Below are the code and all the weights of a small trained network. Each question names an input and a target symbol and asks about switching units off, where a switched-off unit gives its printed mean instead of its output.

import numpy as np


def w(rows, s, z=0):
    codes = np.array(rows[::2]) - 128.0
    scale = np.full(codes.shape[1], s)
    scale[-1] = z or s
    return codes * scale


def norm(h):
    return h / np.sqrt((h * h).mean(-1, keepdims=True) + 1e-5)


def f(y):
    return np.maximum(y, 0)


def softmax(a):
    e = np.exp(a - a.max(-1, keepdims=True))
    return e / e.sum(-1, keepdims=True)


def log_softmax(a):
    a = a - a.max(-1, keepdims=True)
    return a - np.log(np.exp(a).sum(-1, keepdims=True))


def net(x, mask):
    ids = ['ΘΛΞΠΣαβγδεμτ'.index(c) for c in x.split()]
    T = len(ids)
    res = E[ids] + P[:T]
    u = 0
    for l in range(2):
        q, k, v = (norm(res) @ M[l].T for M in (Q, K, V))
        z = softmax(np.where(np.tri(T) > 0, q @ k.T / 3**0.5, -1e9)) @ v
        res = res + np.where(mask[u], z, O[l][:, -1]) @ O[l][:, :-1]
        u += 1
        y = f(norm(res) @ A[l][:, :-1].T + A[l][:, -1])
        res = res + np.where(mask[u : u + 16], y, B[l][:, -1]) @ B[l][:, :-1]
        u += 16
    return log_softmax(norm(res)[-1] @ U[:, :-1].T + U[:, -1])


Q, K, V, O, A, B = {}, {}, {}, {}, {}, {}
E = w([
[151,72,74,37,170],'Θ',
[67,116,187,186,124],'Λ',
[207,109,107,109,211],'Ξ',
[85,178,213,146,144],'Π',
[169,92,129,64,199],'Σ',
[178,81,68,56,180],'α',
[140,85,121,37,176],'β',
[66,179,209,145,126],'γ',
[64,98,146,221,147],'δ',
[124,104,1,66,88],'ε',
[102,87,86,29,123],'μ',
[95,178,208,158,151],'τ',
],0.0082)
P = w([
[200,46,153,135,2],'0',
[173,55,183,59,137],'1',
[126,100,173,130,120],'2',
[118,109,164,130,131],'3',
[110,117,160,128,143],'4',
[103,129,150,129,156],'5',
[96,143,140,126,171],'6',
[83,153,132,124,186],'7',
[64,165,125,125,203],'8',
[70,196,85,137,213],'9',
[5,132,153,32,208],'10',
],0.0059)
Q[0] = w([
[37,135,208,94,143],'L0H0',
[153,18,4,68,181],'L0H0',
[25,128,210,249,131],'L0H0',
],0.025)
K[0] = w([
[108,185,59,196,159],'L0H0',
[225,211,178,138,6],'L0H0',
[79,243,97,74,201],'L0H0',
],0.021)
V[0] = w([
[240,137,79,254,93],'L0H0',
[91,155,103,104,19],'L0H0',
[80,180,58,146,143],'L0H0',
],0.0098)
O[0] = w([
[190,255,69,194,106,129],'L0H0',
[182,148,226,118,171,101],'L0H0',
[140,92,118,215,150,3],'L0H0',
],0.0079,0.0064)
A[0] = w([
[114,91,112,195,65,136],'L0N0',
[90,63,99,164,166,82],'L0N1',
[79,101,223,232,144,62],'L0N2',
[81,173,139,119,174,120],'L0N3',
[179,103,148,163,152,165],'L0N4',
[108,132,113,109,108,105],'L0N5',
[185,83,94,233,86,129],'L0N6',
[175,62,146,165,57,75],'L0N7',
[166,93,117,114,106,58],'L0N8',
[53,142,185,153,74,106],'L0N9',
[114,171,138,206,77,4],'L0N10',
[119,157,88,140,121,31],'L0N11',
[162,128,127,93,175,63],'L0N12',
[145,180,98,97,136,16],'L0N13',
[113,215,159,97,127,54],'L0N14',
[1,184,167,218,102,33],'L0N15',
],0.012,0.0025)
B[0] = w([
[126,91,96,112,64,184],'L0N0',
[151,130,214,85,189,236],'L0N1',
[147,169,80,250,136,237],'L0N2',
[125,98,136,151,100,215],'L0N3',
[116,156,88,101,116,150],'L0N4',
[156,161,109,128,122,170],'L0N5',
[176,48,102,149,194,156],'L0N6',
[99,84,167,125,92,139],'L0N7',
[97,123,98,154,126,139],'L0N8',
[116,47,174,183,127,226],'L0N9',
[133,138,218,125,116,153],'L0N10',
[142,168,102,84,145,160],'L0N11',
[107,168,86,100,83,215],'L0N12',
[142,168,166,148,141,236],'L0N13',
[149,148,87,78,162,254],'L0N14',
[10,82,84,110,40,251],'L0N15',
],0.024,0.0049)
Q[1] = w([
[183,120,111,226,66],'L1H0',
[158,172,174,3,134],'L1H0',
[158,138,130,121,121],'L1H0',
],0.023)
K[1] = w([
[4,146,126,193,179],'L1H0',
[255,89,159,143,17],'L1H0',
[96,102,101,166,154],'L1H0',
],0.016)
V[1] = w([
[123,120,77,168,62],'L1H0',
[126,132,222,164,58],'L1H0',
[73,251,160,98,108],'L1H0',
],0.02)
O[1] = w([
[72,147,158,174,70,149],'L1H0',
[120,213,172,86,179,247],'L1H0',
[247,177,166,108,79,2],'L1H0',
],0.015,0.0034)
A[1] = w([
[197,156,74,246,206,113],'L1N0',
[116,67,52,80,68,174],'L1N1',
[55,178,164,166,64,153],'L1N2',
[108,96,33,82,48,2],'L1N3',
[212,92,197,144,94,70],'L1N4',
[147,85,84,56,51,38],'L1N5',
[148,53,173,132,170,184],'L1N6',
[111,86,206,75,172,133],'L1N7',
[145,88,5,143,148,140],'L1N8',
[155,184,127,95,148,100],'L1N9',
[162,181,226,157,166,87],'L1N10',
[101,124,92,102,17,126],'L1N11',
[138,103,233,206,107,104],'L1N12',
[111,175,124,98,93,194],'L1N13',
[196,155,79,127,110,89],'L1N14',
[75,50,98,168,109,108],'L1N15',
],0.015,0.0072)
B[1] = w([
[86,39,25,158,78,164],'L1N0',
[21,121,172,183,182,250],'L1N1',
[207,161,180,215,185,237],'L1N2',
[254,191,108,179,11,174],'L1N3',
[40,217,140,176,46,191],'L1N4',
[182,27,30,83,169,197],'L1N5',
[172,194,124,185,215,210],'L1N6',
[157,120,85,155,27,201],'L1N7',
[161,108,233,180,95,202],'L1N8',
[98,78,182,165,75,212],'L1N9',
[57,38,144,104,161,160],'L1N10',
[88,152,153,69,224,233],'L1N11',
[137,85,57,16,194,211],'L1N12',
[199,54,103,138,100,240],'L1N13',
[57,207,86,165,164,201],'L1N14',
[167,164,137,32,11,255],'L1N15',
],0.024,0.0073)
U = w([
[230,141,162,174,187,164],'Θ',
[121,171,219,25,155,136],'Λ',
[141,92,59,251,94,37],'Ξ',
[131,59,214,153,175,117],'Π',
[113,231,41,128,62,122],'Σ',
[191,222,206,162,82,138],'α',
[145,53,37,115,186,148],'β',
[48,128,65,28,131,121],'γ',
[78,172,100,159,241,128],'δ',
[5,133,175,147,65,9],'ε',
[175,75,134,95,37,203],'μ',
[218,180,95,70,135,252],'τ',
],0.013,0.0037)

Each question gives the input, a string of symbols that net reads in full, and the target symbol t.
The units are the heads (3 rows each of Q, K, V and O) and the neurons (one row each of A and B). Each row of codes is followed by its name. A weight is (code - 128) times the scale printed after its matrix; where a second scale follows, it is the last column's (O, A, B and U).
mask holds one flag per unit, layer by layer, with each layer's heads first. A switched-off unit (its flag False) gives its mean, the last column of its rows in O or B, instead of its output. The means were averaged over made-up inputs and are rounded, as every weight is.
A unit's drop is (log p(t) with every unit on - log p(t) with that unit switched off) / (log p(t) with every unit on - log p(t) with every unit switched off).
The circuit of an input: a set's keep is (log p(t) with only the set's units on - log p(t) with every unit switched off) / (log p(t) with every unit on - log p(t) with every unit switched off). Starting from the 12 units with the biggest drops (on a tie, the unit counted first), units are removed one at a time, each time the one whose removal leaves the highest keep (on an exact tie, the one counted first), for as long as the keep stays at least 0.8.
units of the circuit, in order: the units of the circuit, biggest drop first
most important unit: the unit with the biggest drop
k most important neurons: the k neurons with the biggest drops, biggest first
k most important neurons of layer l: the k neurons of layer l with the biggest drops, biggest first
input Σ Ξ Π α Π γ, target Θ: most important unit : L1N2
input Λ δ Ξ ε τ Ξ β, target Λ: 2 most important neurons of layer 0 : [L0N10, L0N14]
input Σ Λ δ δ Ξ δ ε, target Σ: 3 most important neurons : [L0N2, L0N9, L0N15]
input ε Θ γ ε, target ε: 4 most important neurons : [L0N6, L0N15, L0N7, L0N2]
input α ε δ δ α δ, target Λ: 3 most important neurons : [L0N1, L1N15, L0N0]
input δ τ τ, target α: 2 most important neurons of layer 0 : [L0N15, L0N13]
input γ δ β δ Θ δ, target τ: 2 most important neurons : [L0N1, L0N2]
input Σ Π Λ ε β α μ δ Ξ β, target Σ: 3 most important neurons : [L0N9, L0N15, L1N14]
input μ α Λ μ Λ ε Θ Ξ Σ ε δ, target Ξ: units of the circuit, in order : [L0N2, L0H0]
input Θ Ξ δ Ξ Σ Π δ, target Θ: units of the circuit, in order : [L0N2, L0H0, L0N1, L1N1]
input τ δ δ δ Ξ τ Ξ δ δ ε, target τ: units of the circuit, in order : [L0H0, L0N14, L0N15]
input Σ δ α γ μ Σ μ δ δ μ Θ, target Σ: 3 most important neurons : [L0N9, L0N15, L0N2]
input Λ ε Ξ, target Λ: units of the circuit, in order : [L1H0, L0H0, L1N10]
input ε μ Σ Λ Σ δ, target γ: 4 most important neurons : [L0N1, L1N12, L1N4, L1N5]
input Π ε δ τ Ξ α μ Π μ δ Ξ, target Π: 3 most important neurons of layer 1 : [L1N15, L1N8, L1N12]
input α γ Λ γ Λ γ τ δ, target α: 2 most important neurons : [L1N2, L0N15]
input Θ α Θ μ δ Σ Σ δ Λ τ ε, target Θ: most important unit : L0N1
input μ τ Σ μ Σ Π γ δ, target δ: 2 most important neurons of layer 1 : [L1N13, L1N6]
input Λ Σ β δ Ξ δ δ Σ Λ Π γ, target Θ: 2 most important neurons of layer 0 : [L0N2, L0N1]
input δ γ Λ β Σ τ δ ε Ξ γ, target μ: most important unit : L0N15
input Π δ ε δ γ Ξ δ δ ε Θ γ, target τ: 2 most important neurons : [L0N1, L0N0]
input α Σ δ, target γ: 2 most important neurons : [L1N12, L1N4]
input Λ δ Ξ Λ Π γ Λ δ δ Θ τ, target τ: 3 most important neurons of layer 1 : [L1N12, L1N15, L1N1]
input δ Ξ Ξ Σ μ δ ε Σ Π τ α, target δ: 4 most important neurons : [L0N6, L0N10, L1N15, L0N1]
input Σ Ξ Σ Σ δ δ Λ β δ, target Σ: 3 most important neurons of layer 1 : [L1N4, L1N12, L1N6]
input τ γ μ β τ γ Σ Π γ α, target τ: 4 most important neurons of layer 0 : [L0N2, L0N14, L0N9, L0N10]
input τ ε δ μ δ δ δ γ δ, target δ: 3 most important neurons of layer 0 : [L0N2, L0N1, L0N14]
input Σ Θ Ξ Ξ, target Σ: 2 most important neurons : [L0N9, L0N15]
